Look-ups in named tables: a row name and a column name give one cell, copied from the table.

Gen =
|  | Gorun | Kupevod | Sede |
|---|---|---|---|
| Bavinu | -2.37 | 5.53 | -4.62 |
| Sib | -6.11 | -1.82 | 7.93 |
| Popib | -4.28 | -0.18 | -3.56 |
| Tek | -4.68 | -2.34 | -1.84 |
| Lusesu | -4.56 | -8.32 | 1.03 |
| Popus | -0.73 | -9.07 | -2.95 |
| Sefe | -5.40 | 0.24 | -2.50 |
| Zeser | -7.78 | -4.45 | -5.13 |
| Butuni | -1.72 | -2.76 | -6.18 |

What is the Kupevod of Sib in Gen? -1.82
What is the Sede of Sib in Gen? 7.93
What is the Sede of Sefe in Gen? -2.50
What is the Sede of Zeser in Gen? -5.13
What is the Kupevod of Sefe in Gen? 0.24
What is the Gorun of Sefe in Gen? -5.40
What is the Kupevod of Popib in Gen? -0.18

Miz =
columns: Naf, Paku, Menivu, Mov, Vab, Kobasib, Vasef
Duv: [49006, 97834, 46274, 64485, 66834, 42253, 52817]
Pef: [89988, 20533, 53027, 70059, 53947, 21656, 65705]
Tifavu: [93633, 75546, 79608, 71481, 80743, 86110, 76913]
Nid: [46004, 37936, 11856, 72863, 55240, 36524, 42354]
Sel: [25064, 56301, 50734, 59210, 46302, 82775, 62765]
Fom: [56565, 53006, 62113, 51162, 64653, 60389, 49411]
Nif: [40946, 46064, 66756, 52967, 92554, 60293, 49102]
Demepad: [66062, 43960, 46440, 65267, 48262, 40894, 54021]
Dob: [48960, 62895, 73673, 43192, 91212, 10667, 62925]
Ligavir: [88201, 62787, 79749, 58328, 57853, 35861, 64107]

What is the Vab of Ligavir in Miz?
57853
What is the Vab of Sel in Miz?
46302
What is the Kobasib of Ligavir in Miz?
35861
What is the Naf of Demepad in Miz?
66062
What is the Mov of Demepad in Miz?
65267
What is the Mov of Nid in Miz?
72863
What is the Vasef of Nid in Miz?
42354
What is the Vasef of Tifavu in Miz?
76913
What is the Naf of Pef in Miz?
89988
What is the Vab of Nif in Miz?
92554
What is the Kobasib of Pef in Miz?
21656
What is the Naf of Ligavir in Miz?
88201
What is the Mov of Sel in Miz?
59210
What is the Paku of Duv in Miz?
97834
What is the Mov of Fom in Miz?
51162
What is the Vab of Pef in Miz?
53947
What is the Vab of Demepad in Miz?
48262
What is the Paku of Ligavir in Miz?
62787
What is the Naf of Sel in Miz?
25064
What is the Mov of Duv in Miz?
64485

Table Pofil
fields: Nolivim, Sulugi, Zope, Lunave
Ravavov: [-0.19, 0.62, 0.37, -0.16]
Vusadi: [0.01, -0.16, 0.15, 0.27]
Sabo: [0.14, -0.62, 0.15, 0.47]
Tenuro: [0.36, 0.15, -0.36, -0.80]
Ver: [0.01, 0.11, 0.23, 0.33]
Napatu: [-0.30, 0.49, 0.17, 0.43]
Keviki: [0.11, 0.23, 0.26, 0.14]
Getara: [0.13, -0.08, -0.05, 0.23]

What is the Zope of Sabo in Pofil?
0.15
What is the Sulugi of Napatu in Pofil?
0.49
What is the Lunave of Sabo in Pofil?
0.47
What is the Lunave of Ravavov in Pofil?
-0.16
What is the Nolivim of Sabo in Pofil?
0.14
What is the Zope of Vusadi in Pofil?
0.15
What is the Sulugi of Getara in Pofil?
-0.08
What is the Nolivim of Vusadi in Pofil?
0.01
What is the Sulugi of Keviki in Pofil?
0.23

Kib
       Rog  Kebobo  Meto  Zazoz  Kir  Reneso  Davamud  Rilufaf
Kopif  172     224   119    153  225     133        1       87
Rogu   183     119   109    142   79     175      120      213
Nado   250     123   163    154  132     106      147      117
Gek    153      41   204    173  139     109      172      222
Pesip  188     198   229    124  158     153      152      187
Tig    224     123   153    173  228     132      229      193
Pogan  225      84   222    165  171     110       18       92

Pogan, Rog: 225
Pesip, Rilufaf: 187
Rogu, Kebobo: 119
Kopif, Rilufaf: 87
Nado, Rilufaf: 117
Tig, Rog: 224
Tig, Kebobo: 123
Kopif, Kir: 225
Gek, Zazoz: 173
Tig, Zazoz: 173
Gek, Kir: 139
Rogu, Meto: 109
Tig, Meto: 153
Gek, Kebobo: 41
Kopif, Meto: 119
Pesip, Kir: 158
Gek, Meto: 204
Pesip, Zazoz: 124
Kopif, Kebobo: 224

Moro =
         Rumum  Rusatu  Malit  Saruzir  Dop
Minasur     63     158     75      172  198
Zilobe     175     120    195      131  145
Zim        146      60    116       98  181
Samo       198      80    209      177   67
Lelodus    132      68     69      163  108
Gelik       84     162     95      216  188
Tor        106     122     94      107  201
Sosike      97     195    133      195  147
Pozu        67     190    202      142  117
Vimi       155     137    126      126   93
Bugupu     187      87    138       61  112

What is the Malit of Lelodus in Moro?
69
What is the Dop of Gelik in Moro?
188
What is the Dop of Vimi in Moro?
93
What is the Rumum of Pozu in Moro?
67
What is the Rumum of Zim in Moro?
146
What is the Malit of Minasur in Moro?
75
What is the Rusatu of Gelik in Moro?
162
What is the Dop of Pozu in Moro?
117
What is the Malit of Zim in Moro?
116
What is the Malit of Pozu in Moro?
202
What is the Rusatu of Vimi in Moro?
137
What is the Rumum of Lelodus in Moro?
132
What is the Rusatu of Minasur in Moro?
158
What is the Malit of Tor in Moro?
94
What is the Saruzir of Gelik in Moro?
216
What is the Saruzir of Bugupu in Moro?
61
What is the Rusatu of Bugupu in Moro?
87
What is the Rumum of Samo in Moro?
198
What is the Malit of Samo in Moro?
209
What is the Saruzir of Lelodus in Moro?
163

Fon
cols = Ger, Retipap, Rivel, Mik, Bavuv
Sunepas: [4.4, 0.5, 0.5, 0.3, -1.4]
Tiz: [5.0, 0.5, 1.2, -0.3, -0.7]
Leb: [3.4, 6.8, 5.8, 3.9, 0.7]
Zevu: [1.0, -1.4, 0.2, -5.0, -7.4]
Losap: [-0.9, -4.2, 3.9, 2.9, -1.4]
Ranoru: [-1.6, 3.4, 5.1, 3.7, 6.2]
Fede: [1.6, -1.3, -0.5, -2.0, -1.9]
Zol: [6.8, -1.1, 0.1, 0.6, -8.3]
Bot: [0.5, 0.7, -9.6, 0.4, 1.7]

What is the Bavuv of Leb in Fon? 0.7
What is the Rivel of Tiz in Fon? 1.2
What is the Mik of Ranoru in Fon? 3.7
What is the Rivel of Bot in Fon? -9.6
What is the Rivel of Fede in Fon? -0.5
What is the Retipap of Tiz in Fon? 0.5
What is the Mik of Tiz in Fon? -0.3
What is the Bavuv of Tiz in Fon? -0.7
What is the Rivel of Sunepas in Fon? 0.5
What is the Mik of Losap in Fon? 2.9
What is the Mik of Sunepas in Fon? 0.3
What is the Retipap of Ranoru in Fon? 3.4
What is the Retipap of Sunepas in Fon? 0.5

